Here is a tiny trained network, its code and every weight. The questions are about switching its units off for an input and a target symbol, where a switched-off unit gives its printed mean instead of its output.

import numpy as np


def w(rows, s, z=0):
    codes = np.array(rows[::2]) - 128.0
    scale = np.full(codes.shape[1], s)
    scale[-1] = z or s
    return codes * scale


def softmax(a):
    e = np.exp(a - a.max(-1, keepdims=True))
    return e / e.sum(-1, keepdims=True)


def log_softmax(a):
    a = a - a.max(-1, keepdims=True)
    return a - np.log(np.exp(a).sum(-1, keepdims=True))


def net(x, mask):
    ids = ['ΠΦβεζψω'.index(c) for c in x.split()]
    T = len(ids)
    res = E[ids] + P[:T]
    u = 0
    for l in range(3):
        r = res
        for j in range(3):
            rows = slice(3 * j, 3 * j + 3)
            q, k, v = (r @ M[l][rows].T for M in (Q, K, V))
            z = softmax(np.where(np.tri(T) > 0, q @ k.T / 3**0.5, -1e9)) @ v
            o = O[l][rows]
            res = res + np.where(mask[u + j], z, o[:, -1]) @ o[:, :-1]
        u += 3
    return log_softmax(res[-1] @ U[:, :-1].T + U[:, -1])


Q, K, V, O = {}, {}, {}, {}
E = w([
[81,126,201,169,17,118,150,198,104],'Π',
[142,115,108,182,102,27,93,77,236],'Φ',
[195,160,50,203,37,61,152,161,78],'β',
[129,151,117,13,109,115,38,93,57],'ε',
[75,189,101,194,167,232,124,116,75],'ζ',
[130,71,168,182,138,187,6,151,184],'ψ',
[125,55,61,76,47,191,110,137,93],'ω',
],0.015)
P = w([
[206,168,211,149,100,76,167,10,115],'0',
[175,172,180,144,58,124,137,38,126],'1',
[159,157,160,145,71,119,121,57,115],'2',
[143,145,135,147,81,118,118,77,116],'3',
[130,139,116,145,96,125,111,96,121],'4',
[118,132,101,142,108,134,108,115,126],'5',
[107,127,88,144,123,148,102,134,130],'6',
[87,124,73,146,145,153,95,151,129],'7',
[89,110,64,151,158,161,93,169,116],'8',
[84,107,48,154,175,184,86,190,120],'9',
],0.011)
Q[0] = w([
[133,171,135,171,129,135,182,135,107],'0.h1',
[117,120,132,169,159,101,118,117,213],'0.h1',
[131,108,127,120,96,129,3,126,104],'0.h1',
[98,153,104,148,97,111,103,140,124],'0.h2',
[132,140,125,146,116,133,85,88,133],'0.h2',
[126,151,141,147,112,111,164,74,129],'0.h2',
[141,110,129,182,153,120,141,185,149],'0.h3',
[106,173,121,175,70,146,137,138,104],'0.h3',
[120,134,121,131,102,162,77,128,84],'0.h3',
],0.011)
K[0] = w([
[114,244,114,139,125,132,178,102,123],'0.h1',
[187,144,151,169,139,105,94,18,190],'0.h1',
[95,47,137,146,126,147,103,248,163],'0.h1',
[154,109,92,109,155,108,89,157,151],'0.h2',
[129,109,97,109,144,158,126,119,127],'0.h2',
[192,87,134,132,149,151,130,101,132],'0.h2',
[99,138,119,196,131,128,123,109,174],'0.h3',
[101,184,67,194,149,169,167,210,77],'0.h3',
[145,100,127,105,153,172,111,210,109],'0.h3',
],0.011)
V[0] = w([
[173,177,134,186,101,155,71,114,147],'0.h1',
[109,149,115,125,99,113,204,47,77],'0.h1',
[193,87,187,149,154,125,65,83,182],'0.h1',
[92,99,91,146,125,145,110,88,77],'0.h2',
[102,87,186,116,201,137,210,170,116],'0.h2',
[238,106,204,165,95,174,98,15,95],'0.h2',
[151,53,104,157,123,114,45,56,253],'0.h3',
[44,175,86,126,152,152,116,131,114],'0.h3',
[154,139,82,244,111,183,98,103,199],'0.h3',
],0.0073)
O[0] = w([
[153,153,129,171,205,27,122,154,40,206],'0.h1',
[77,173,153,105,40,198,130,128,2,155],'0.h1',
[161,172,173,191,143,102,99,72,200,136],'0.h1',
[160,147,110,122,116,104,77,114,103,159],'0.h2',
[105,152,130,113,105,154,124,64,235,22],'0.h2',
[155,229,229,139,120,91,147,155,77,255],'0.h2',
[66,67,95,100,87,147,46,11,62,107],'0.h3',
[84,157,158,99,204,126,139,157,61,162],'0.h3',
[61,80,126,185,65,65,130,143,48,204],'0.h3',
],0.0063,0.0097)
Q[1] = w([
[105,123,122,181,94,116,165,151,130],'1.h1',
[165,114,141,134,137,146,142,115,171],'1.h1',
[130,132,85,93,106,134,111,69,129],'1.h1',
[132,138,113,186,109,93,160,193,109],'1.h2',
[128,112,144,188,155,61,69,143,114],'1.h2',
[121,126,104,106,117,118,164,185,69],'1.h2',
[77,138,154,133,98,140,168,229,4],'1.h3',
[157,97,127,104,105,148,160,129,165],'1.h3',
[124,197,136,85,164,141,128,80,130],'1.h3',
],0.011)
K[1] = w([
[86,122,45,148,142,134,223,140,108],'1.h1',
[192,170,196,143,67,30,194,130,134],'1.h1',
[143,162,253,105,117,193,96,122,51],'1.h1',
[113,96,2,81,213,149,58,146,121],'1.h2',
[152,129,172,166,238,105,109,153,191],'1.h2',
[58,112,87,63,158,155,152,250,157],'1.h2',
[98,32,57,163,205,221,85,159,149],'1.h3',
[130,194,188,197,140,142,133,68,63],'1.h3',
[195,113,201,89,70,96,54,48,112],'1.h3',
],0.0061)
V[1] = w([
[143,140,201,130,176,175,42,166,131],'1.h1',
[108,170,86,113,121,197,98,55,75],'1.h1',
[147,121,129,80,167,155,138,232,134],'1.h1',
[49,107,111,98,158,204,116,83,113],'1.h2',
[145,88,176,112,88,135,187,175,141],'1.h2',
[129,135,33,88,206,147,57,101,101],'1.h2',
[83,246,102,178,174,178,132,119,119],'1.h3',
[135,71,133,172,174,111,87,75,129],'1.h3',
[108,145,147,202,170,255,224,124,93],'1.h3',
],0.0059)
O[1] = w([
[115,144,86,48,96,138,76,98,119,188],'1.h1',
[142,89,181,82,143,77,107,223,2,203],'1.h1',
[104,153,114,186,112,251,115,160,96,61],'1.h1',
[192,98,190,115,155,144,168,126,153,3],'1.h2',
[84,153,117,106,93,213,115,92,118,73],'1.h2',
[152,84,139,204,180,106,192,98,142,44],'1.h2',
[54,169,67,99,122,78,222,50,92,246],'1.h3',
[126,93,145,131,117,112,175,195,89,67],'1.h3',
[37,134,149,117,78,107,158,40,119,197],'1.h3',
],0.006)
Q[2] = w([
[118,110,139,91,135,122,95,151,135],'2.h1',
[144,129,195,84,177,178,174,79,138],'2.h1',
[132,178,94,18,193,152,103,158,88],'2.h1',
[131,194,149,164,190,108,116,191,63],'2.h2',
[110,53,138,170,103,57,102,109,96],'2.h2',
[2,144,154,222,88,80,152,206,113],'2.h2',
[110,98,96,107,82,165,78,158,145],'2.h3',
[161,212,130,169,175,136,206,85,222],'2.h3',
[62,99,127,176,59,128,141,128,129],'2.h3',
],0.0086)
K[2] = w([
[122,57,124,141,86,109,128,145,149],'2.h1',
[131,189,200,96,82,90,139,154,166],'2.h1',
[105,87,174,115,91,141,168,162,161],'2.h1',
[79,29,120,109,130,184,158,159,178],'2.h2',
[129,105,78,136,196,108,125,103,163],'2.h2',
[115,95,19,147,139,143,174,140,121],'2.h2',
[186,111,2,152,101,89,127,164,120],'2.h3',
[127,203,234,118,122,83,164,144,112],'2.h3',
[68,119,102,207,175,108,159,158,106],'2.h3',
],0.0083)
V[2] = w([
[189,140,22,160,163,91,93,92,87],'2.h1',
[183,82,73,67,96,157,113,75,75],'2.h1',
[103,90,129,145,174,129,98,122,172],'2.h1',
[210,180,91,114,156,119,173,155,132],'2.h2',
[104,139,197,197,164,141,151,150,139],'2.h2',
[123,175,212,254,106,92,176,151,135],'2.h2',
[132,95,71,221,87,79,92,62,117],'2.h3',
[103,141,198,84,164,150,56,120,135],'2.h3',
[176,175,51,185,120,88,169,214,152],'2.h3',
],0.0071)
O[2] = w([
[158,107,160,146,172,156,115,22,83,194],'2.h1',
[148,9,109,55,114,135,123,8,193,119],'2.h1',
[166,237,77,54,58,99,156,138,11,20],'2.h1',
[168,185,58,168,161,105,118,129,71,106],'2.h2',
[103,156,94,63,135,78,124,232,223,128],'2.h2',
[83,40,24,105,206,77,130,183,254,254],'2.h2',
[158,68,35,86,75,209,55,117,116,196],'2.h3',
[130,196,120,132,122,178,199,247,141,142],'2.h3',
[94,168,81,222,162,153,71,54,123,108],'2.h3',
],0.0055,0.013)
U = w([
[178,164,207,215,129,143,157,118,87,157],'Π',
[110,179,131,163,91,181,132,117,191,203],'Φ',
[56,127,99,98,140,77,208,85,101,77],'β',
[186,100,183,197,231,62,131,125,239,201],'ε',
[149,145,95,97,134,127,129,202,123,74],'ζ',
[119,68,78,2,86,203,130,63,99,213],'ψ',
[107,144,90,168,123,161,51,76,130,4],'ω',
],0.0061,0.0035)

Each question gives the input, a string of symbols that net reads in full, and the target symbol t.
The units are the heads (3 rows each of Q, K, V and O). Each row of codes is followed by its name. A weight is (code - 128) times the scale printed after its matrix; where a second scale follows, it is the last column's (O and U).
mask holds one flag per head, layer by layer. A switched-off head (its flag False) gives its mean, the last column of its rows in O, instead of its output. The means were averaged over made-up inputs and are rounded, as every weight is.
A unit's drop is (log p(t) with every unit on - log p(t) with that unit switched off) / (log p(t) with every unit on - log p(t) with every unit switched off).
The circuit of an input: a set's keep is (log p(t) with only the set's units on - log p(t) with every unit switched off) / (log p(t) with every unit on - log p(t) with every unit switched off). Starting from all 9 units, units are removed one at a time, each time the one whose removal leaves the highest keep (on an exact tie, the one counted first), for as long as the keep stays at least 0.8.
units of the circuit, in order: the units of the circuit, biggest drop first
most important unit: the unit with the biggest drop
heads that matter: for each layer, one digit per head in row order, 1 if its drop is at least 0.15 and else 0, layers parted by /
input β ψ ψ Π ε ψ ε, target ε: heads that matter : 101 / 000 / 000
input ε β ψ ζ β, target ζ: units of the circuit, in order : (0.h3, 0.h1, 2.h3, 1.h3)
input ζ Π β ζ ω β ζ Π Π Π, target Φ: most important unit : 0.h2
input ω Φ Π Π, target ψ: units of the circuit, in order : (0.h3, 2.h3, 2.h1)
input ζ ζ Φ ζ β ζ ψ ε, target ε: heads that matter : 100 / 000 / 000
input ζ Π ψ ψ ζ ψ, target ψ: units of the circuit, in order : (0.h3, 2.h3)
input ω ζ ζ, target Π: heads that matter : 001 / 000 / 010
input ζ Π ζ, target β: heads that matter : 000 / 001 / 000
input Φ ζ ψ ζ Φ Π ε, target ζ: units of the circuit, in order : (0.h3, 2.h1, 1.h3)
input ω ζ Π, target Π: units of the circuit, in order : (0.h3, 2.h2)
input β Φ ω ψ ζ Φ, target ω: units of the circuit, in order : (0.h3, 0.h1, 2.h3)
input ζ ζ Π ε β ζ β ζ ω ζ, target Π: heads that matter : 000 / 000 / 010
input ζ ζ ζ ω ε ε Φ Φ Π β, target ω: units of the circuit, in order : (2.h3, 0.h2)
input ε ω ζ ω β Π, target Π: units of the circuit, in order : (2.h2)
input ε Φ ζ, target β: units of the circuit, in order : (1.h3, 0.h1)
input ζ ε Π Φ ε Π β, target ε: heads that matter : 001 / 110 / 000
input Φ ψ ζ ψ ζ β Π Π ε Π, target ε: heads that matter : 000 / 010 / 000
input ζ β ζ ψ β Π, target ζ: units of the circuit, in order : (0.h1, 1.h3, 0.h3, 2.h3)
input ζ ψ ψ, target ω: heads that matter : 111 / 110 / 101
input ζ ζ ψ Φ ε ζ Π β Π, target ω: most important unit : 0.h2
input ζ ψ Φ ζ ω Π ζ ζ ψ ψ, target ψ: heads that matter : 011 / 000 / 101
input ζ ω β β, target Π: heads that matter : 100 / 000 / 010
input ε ζ ζ Π ω ζ β, target Π: heads that matter : 101 / 000 / 010
input ε ε β Φ β, target ω: heads that matter : 110 / 010 / 001
input Φ β Φ ψ ζ ζ Φ Π Π, target ψ: heads that matter : 111 / 010 / 001
